Below are the code and all the weights of a small trained network. Each question names an input and a class and asks about switching units off, where a switched-off unit gives its printed mean instead of its output.

import numpy as np


def w(rows, s, z=0):
    codes = np.array(rows[::2]) - 128.0
    scale = np.full(codes.shape[1], s)
    scale[-1] = z or s
    return codes * scale


def norm(h):
    return h / np.sqrt((h * h).mean(-1, keepdims=True) + 1e-5)


def f(y):
    return y / 2 * (1 + np.tanh(0.7978845608 * (y + 0.044715 * y**3)))


def log_softmax(a):
    a = a - a.max(-1, keepdims=True)
    return a - np.log(np.exp(a).sum(-1, keepdims=True))


def net(x, mask):
    res = np.array(x, float).reshape(1, 8) / 4 @ E
    u = 0
    for l in range(3):
        y = f(norm(res) @ A[l][:, :-1].T + A[l][:, -1])
        res = res + np.where(mask[u : u + 5], y, B[l][:, -1]) @ B[l][:, :-1]
        u += 5
    return log_softmax(norm(res)[-1] @ U[:, :-1].T + U[:, -1])


A, B = {}, {}
E = w([
[1,115,66,98,24,156],'x0',
[118,135,140,113,131,125],'x1',
[105,135,144,111,142,130],'x2',
[116,138,146,117,130,125],'x3',
[138,126,122,136,126,130],'x4',
[83,200,59,197,167,8],'x5',
[135,128,127,136,124,127],'x6',
[54,34,146,124,115,20],'x7',
],0.0079)
A[0] = w([
[212,45,238,159,224,134,189],'L0N0',
[133,31,132,107,147,47,223],'L0N1',
[159,109,115,96,182,97,65],'L0N2',
[192,139,154,155,253,41,107],'L0N3',
[147,13,146,99,117,77,2],'L0N4',
],0.011,0.0022)
B[0] = w([
[119,129,21,47,118,23,254],'L0N0',
[120,79,102,144,89,75,219],'L0N1',
[177,161,144,134,81,63,141],'L0N2',
[134,174,221,202,108,224,228],'L0N3',
[19,188,253,130,83,156,191],'L0N4',
],0.011,0.0088)
A[1] = w([
[63,135,139,217,128,108,165],'L1N0',
[125,112,109,100,128,219,1],'L1N1',
[152,117,137,127,147,229,99],'L1N2',
[93,102,94,135,118,171,91],'L1N3',
[122,185,1,67,141,192,121],'L1N4',
],0.016,0.004)
B[1] = w([
[250,101,125,72,178,149,229],'L1N0',
[58,79,124,137,58,76,167],'L1N1',
[72,185,79,154,142,62,175],'L1N2',
[29,132,98,128,140,145,157],'L1N3',
[238,156,192,107,125,97,248],'L1N4',
],0.013,0.011)
A[2] = w([
[63,128,79,125,49,39,7],'L2N0',
[130,66,82,70,115,142,195],'L2N1',
[116,49,6,117,226,107,32],'L2N2',
[52,18,165,129,128,254,68],'L2N3',
[98,246,88,193,156,183,66],'L2N4',
],0.015,0.0015)
B[2] = w([
[73,29,91,113,179,125,247],'L2N0',
[108,119,106,161,143,177,174],'L2N1',
[25,50,134,90,111,76,154],'L2N2',
[144,249,153,218,94,207,167],'L2N3',
[30,112,126,153,75,213,157],'L2N4',
],0.017,0.011)
U = w([
[221,186,168,120,148,111,231],'0',
[71,76,129,108,143,97,2],'1',
[105,189,170,200,113,248,144],'2',
],0.014,0.0009)

Each question gives the input, the list of numbers given to net, and the class t.
The units are the neurons (one row each of A and B). Each row of codes is followed by its name. A weight is (code - 128) times the scale printed after its matrix; where a second scale follows, it is the last column's (A, B and U).
mask holds one flag per neuron, layer by layer. A switched-off neuron (its flag False) gives its mean, the last column of its row in B, instead of its output. The means were averaged over made-up inputs and are rounded, as every weight is.
A unit's drop is (log p(t) with every unit on - log p(t) with that unit switched off) / (log p(t) with every unit on - log p(t) with every unit switched off).
The circuit of an input: a set's keep is (log p(t) with only the set's units on - log p(t) with every unit switched off) / (log p(t) with every unit on - log p(t) with every unit switched off). Starting from the 12 units with the biggest drops (on a tie, the unit counted first), units are removed one at a time, each time the one whose removal leaves the highest keep (on an exact tie, the one counted first), for as long as the keep stays at least 0.8.
units of the circuit, in order: the units of the circuit, biggest drop first
unit that matters most: the unit with the biggest drop
k most important neurons of layer l: the k neurons of layer l with the biggest drops, biggest first
drop when u is switched off: that unit's drop, to one decimal
input [1,-5,2,4,8,-8,6,1], class 2: 2 most important neurons of layer 1	L1N2, L1N4
input [0,7,4,7,2,-4,-7,-1], class 0: unit that matters most	L0N3
input [-5,-7,-8,-2,-7,7,-3,7], class 0: units of the circuit, in order	L0N3, L1N0
input [-4,-3,-2,-5,8,3,-7,7], class 0: units of the circuit, in order	L1N0, L2N0
input [5,-7,5,4,-1,-5,-2,8], class 2: units of the circuit, in order	L2N3, L0N0
input [-3,-6,5,-3,0,7,-5,0], class 2: 2 most important neurons of layer 0	L0N3, L0N0
input [4,2,-2,4,-6,-3,6,-5], class 1: 2 most important neurons of layer 0	L0N0, L0N3
input [5,-4,-7,-2,-4,-1,-2,-7], class 1: 4 most important neurons of layer 1	L1N1, L1N0, L1N2, L1N3
input [-5,2,-5,-3,3,1,-2,7], class 0: 2 most important neurons of layer 2	L2N0, L2N2
input [-7,-7,5,4,-3,2,7,-3], class 2: 2 most important neurons of layer 1	L1N4, L1N0
input [-4,-4,-8,7,2,1,2,-2], class 2: 2 most important neurons of layer 1	L1N0, L1N4
input [3,-8,4,-6,-2,-8,-4,1], class 2: 2 most important neurons of layer 1	L1N4, L1N3
input [-4,-2,-6,-8,-1,1,-5,-7], class 2: 3 most important neurons of layer 1	L1N0, L1N2, L1N1
input [-6,2,-3,2,2,-4,6,1], class 1: units of the circuit, in order	L1N0
input [6,-3,3,6,3,-4,-2,-8], class 1: 2 most important neurons of layer 0	L0N0, L0N3
input [0,-2,-4,-7,-8,8,-1,-8], class 2: 2 most important neurons of layer 0	L0N0, L0N1
input [4,7,4,-1,3,-5,3,-8], class 1: 2 most important neurons of layer 0	L0N0, L0N3
input [-2,4,0,6,-6,4,3,8], class 0: drop when L1N0 is switched off	0.9
input [-1,0,-5,-1,2,4,-7,-8], class 2: drop when L0N0 is switched off	2.6
input [2,2,3,-5,8,-8,1,-7], class 1: unit that matters most	L1N1
input [-8,5,8,-4,5,7,5,6], class 0: drop when L0N1 is switched off	0.0
